[[-44 -23 -43 -40]
 [  3   5   0  -5]
 [ -7 -48  -8  58]
 [-26 -37 -63  20]]
->
[[-44 -23]
 [  3   5]
 [ -7 -48]]

[[  1   6  38  31  -2]
 [ -9 -29 -44 -52  43]
 [  2   7  58  18 -26]
 [ -1   8 -49  -7  11]]
->
[[  1   6]
 [ -9 -29]
 [  2   7]]

[[ -7 -14]
 [  4  23]
 [  4  16]
 [ -2 -54]
 [  3  12]]
->
[[ -7 -14]
 [  4  23]
 [  4  16]]

[[ -3  12  -1  19 -26]
 [-30 -58  18   3  19]
 [ 38 -73  72  -7 -51]
 [ -1 -41  43  18   2]
 [-54 -11 -30  22  17]]
->
[[ -3  12]
 [-30 -58]
 [ 38 -73]]

[[  2  -8   8  -8]
 [-17   7  -4   3]
 [-27  -8 -27 -37]
 [ 38   0  56 -52]
 [  4  -7  32  -5]]
->
[[  2  -8]
 [-17   7]
 [-27  -8]]

[[ -3  -5  -9  -7]
 [  1 -53  20  10]
 [-46 -31  -2  37]
 [-52 -23  -7  47]]
->
[[ -3  -5]
 [  1 -53]
 [-46 -31]]
---
[[-26  -9 -13]
 [-14   4  32]
 [-54   4  40]]
->
[[ -9 -13]
 [  4  32]]

[[-42  53  35   5]
 [-12  -9  15  56]
 [-35  58  28 -25]
 [ 41 -44 -35 -22]
 [-39  58  31 -13]]
->
[[53 35]
 [-9 15]]

[[-27 -24 -63 -49  31]
 [  6   4 -13 -19 -31]]
->
[[-24 -63]
 [  4 -13]]

[[-41 -55  46   0 -30]
 [  8  10 -17  -2 -15]
 [  1  -2  10   6  11]
 [-38 -57  45  -2 -31]]
->
[[-55  46]
 [ 10 -17]]

[[ 52 -47  14]
 [ 28 -26 -14]
 [ 10   3  19]
 [-35  48   6]]
->
[[-47  14]
 [-26 -14]]

[[-48 -10 -60]
 [ 17 -45 -38]
 [ 50 -15  42]]
->
[[-10 -60]
 [-45 -38]]

[[ 17 -58  -5  46]
 [-29  54   7  -8]]
->
[[-58  -5]
 [ 54   7]]
---
[[ 11 -37 -13  20  32 -25  26 -27]
 [-27 -17 -17  11  11 -36  23 -16]
 [ 16 -26  -1   7  16  -6   9 -11]
 [-13  35  22 -25 -37  28 -33  34]
 [-11  -8 -17  11   6 -14  16 -12]
 [ 11  34  13 -16 -36  53 -35  28]
 [-22 -19 -16  12  19 -41  27 -18]
 [  4  -3   1   4  11  -8   4  -5]
 [  4  22  19 -22 -27  30 -29  29]]
->
[[-27  11 -37 -13  20  32 -25  26]
 [-16 -27 -17 -17  11  11 -36  23]
 [-11  16 -26  -1   7  16  -6   9]
 [ 34 -13  35  22 -25 -37  28 -33]
 [-12 -11  -8 -17  11   6 -14  16]
 [ 28  11  34  13 -16 -36  53 -35]
 [-18 -22 -19 -16  12  19 -41  27]
 [ -5   4  -3   1   4  11  -8   4]
 [ 29   4  22  19 -22 -27  30 -29]]

[[ 34   1  20  25]
 [ 22  13  48  16]
 [-44  49 -15 -34]
 [-16 -59 -46   6]
 [-40 -25  43 -38]]
->
[[ 25  34   1  20]
 [ 16  22  13  48]
 [-34 -44  49 -15]
 [  6 -16 -59 -46]
 [-38 -40 -25  43]]

[[ -5  -2  34  59]
 [ -3  54  66  67]
 [-33 -15 -58  40]
 [-14  24  19  57]]
->
[[ 59  -5  -2  34]
 [ 67  -3  54  66]
 [ 40 -33 -15 -58]
 [ 57 -14  24  19]]

[[  6   7  50  -1  -8  10 -18   7  34   0   2   2 -53  58 -32]
 [ -4  11 -21  -1  -7   0  12   1 -10   9  -8   0  24 -15  -7]
 [ 12  -2 -22  10   6   4  16  -5 -36 -13  -1 -14  56 -39   9]]
->
[[-32   6   7  50  -1  -8  10 -18   7  34   0   2   2 -53  58]
 [ -7  -4  11 -21  -1  -7   0  12   1 -10   9  -8   0  24 -15]
 [  9  12  -2 -22  10   6   4  16  -5 -36 -13  -1 -14  56 -39]]

[[ -8   8]
 [ 48 -55]
 [-34  36]]
->
[[  8  -8]
 [-55  48]
 [ 36 -34]]

[[ 22  -3  14   5 -63  11  22  35 -14   0 -34  54 -29  15 -62  42]
 [ 40  27  -8   9 -46  11  45   2  12 -43  27 -24 -27  10 -32   0]
 [ 24  11  -8  16 -29  31  36   7  -2 -41  10 -14 -35  19 -34  13]]
->
[[ 42  22  -3  14   5 -63  11  22  35 -14   0 -34  54 -29  15 -62]
 [  0  40  27  -8   9 -46  11  45   2  12 -43  27 -24 -27  10 -32]
 [ 13  24  11  -8  16 -29  31  36   7  -2 -41  10 -14 -35  19 -34]]
---
[[-30  45  44 -60]
 [ -9  11   3 -21]
 [  0  14   9   5]]
->
[-30  11   9]

[[ -3   3  12  15]
 [ -2 -33 -13 -38]
 [-68  20 -61  12]
 [-33  -2 -34  -7]]
->
[ -3 -33 -61  -7]

[[-37  13]
 [ 51  41]
 [-27 -12]
 [-10  54]
 [-38   1]]
->
[-37  41]

[[ 69 -42  39  14]
 [ 21  -6  29  -5]
 [ 41 -19  29   9]]
->
[69 -6 29]

[[36 55 55 65 25]
 [18  2 23  3 16]]
->
[36  2]

[[ 40  14 -29]
 [-55 -29 -33]
 [ 25  33  54]]
->
[ 40 -29  54]

[[-55  25   4 -13]
 [-34  25  50 -26]
 [ -8  21  57 -31]
 [-53  19  42   2]]
->
[-55  25  57   2]
---
[[46 17 29  2  2  6 27]
 [15  6 29  0  6  1 72]
 [43 12 29  3  4  9 30]
 [40 38 29  2 11  3  7]]
->
[[15  6 29  0  6  1 72]
 [40 38 29  2 11  3  7]
 [43 12 29  3  4  9 30]
 [46 17 29  2  2  6 27]]

[[ 34 -63  11  61  -1]
 [-26  51 -16 -43   5]
 [ 28 -56  11  53  -3]
 [ 32 -50  18  42  -3]
 [-20   2  -9  -9  -5]
 [-36  54 -10 -49  -2]
 [ 36 -51  28  47  -6]
 [-32  55  -6 -46   0]
 [-30  47 -17 -48   2]
 [-16  11  -7 -18  -2]]
->
[[-36  54 -10 -49  -2]
 [-32  55  -6 -46   0]
 [-30  47 -17 -48   2]
 [-26  51 -16 -43   5]
 [-20   2  -9  -9  -5]
 [-16  11  -7 -18  -2]
 [ 28 -56  11  53  -3]
 [ 32 -50  18  42  -3]
 [ 34 -63  11  61  -1]
 [ 36 -51  28  47  -6]]

[[ 12  21 -34  16 -45   2   3  33  10 -34]
 [  8 -45  61 -17 -12 -35  -2  -7 -18  41]]
->
[[  8 -45  61 -17 -12 -35  -2  -7 -18  41]
 [ 12  21 -34  16 -45   2   3  33  10 -34]]

[[-59  -4  -2  37   1  -9  -3]
 [-12  -8 -11  -7   8   6  48]
 [ 42 -11  -1   7  -8   1 -31]
 [ 12   8  11   8  -8  -6 -47]
 [-20  -5   0   4 -10 -12 -41]
 [ 26  -8  -9 -41  -3   4  12]
 [  5 -11  -3  40   4   3   7]]
->
[[-59  -4  -2  37   1  -9  -3]
 [-20  -5   0   4 -10 -12 -41]
 [-12  -8 -11  -7   8   6  48]
 [  5 -11  -3  40   4   3   7]
 [ 12   8  11   8  -8  -6 -47]
 [ 26  -8  -9 -41  -3   4  12]
 [ 42 -11  -1   7  -8   1 -31]]

[[  7  35  16 -40  60 -64 -69  64  42 -70 -67  55]
 [ 34  -5  64  -6 -61  57 -46  65  71 -58 -59 -52]
 [  1 -24 -27 -30  18 -68 -33 -20  66 -49  67  67]
 [ 43  22 -42 -16 -27   5 -64 -34 -71  65 -61  61]
 [ 33  55  58  50 -62  10  68  65  22  55 -22 -56]
 [ 45  30   4  62  67 -36  51 -70  54 -52 -66 -64]
 [-61 -28 -60 -62  60 -50 -43  29  57  50   4  67]
 [-31  20   6 -14  60  59  -9 -69 -18 -57  17 -61]]
->
[[-61 -28 -60 -62  60 -50 -43  29  57  50   4  67]
 [-31  20   6 -14  60  59  -9 -69 -18 -57  17 -61]
 [  1 -24 -27 -30  18 -68 -33 -20  66 -49  67  67]
 [  7  35  16 -40  60 -64 -69  64  42 -70 -67  55]
 [ 33  55  58  50 -62  10  68  65  22  55 -22 -56]
 [ 34  -5  64  -6 -61  57 -46  65  71 -58 -59 -52]
 [ 43  22 -42 -16 -27   5 -64 -34 -71  65 -61  61]
 [ 45  30   4  62  67 -36  51 -70  54 -52 -66 -64]]

[[ 22 -24   0  -5 -27  43]
 [-54  35 -44  17   1 -45]
 [-57 -31  11 -47  55  47]
 [ 46  16 -42 -48  27 -54]
 [ 27  57  56 -56  10  40]]
->
[[-57 -31  11 -47  55  47]
 [-54  35 -44  17   1 -45]
 [ 22 -24   0  -5 -27  43]
 [ 27  57  56 -56  10  40]
 [ 46  16 -42 -48  27 -54]]
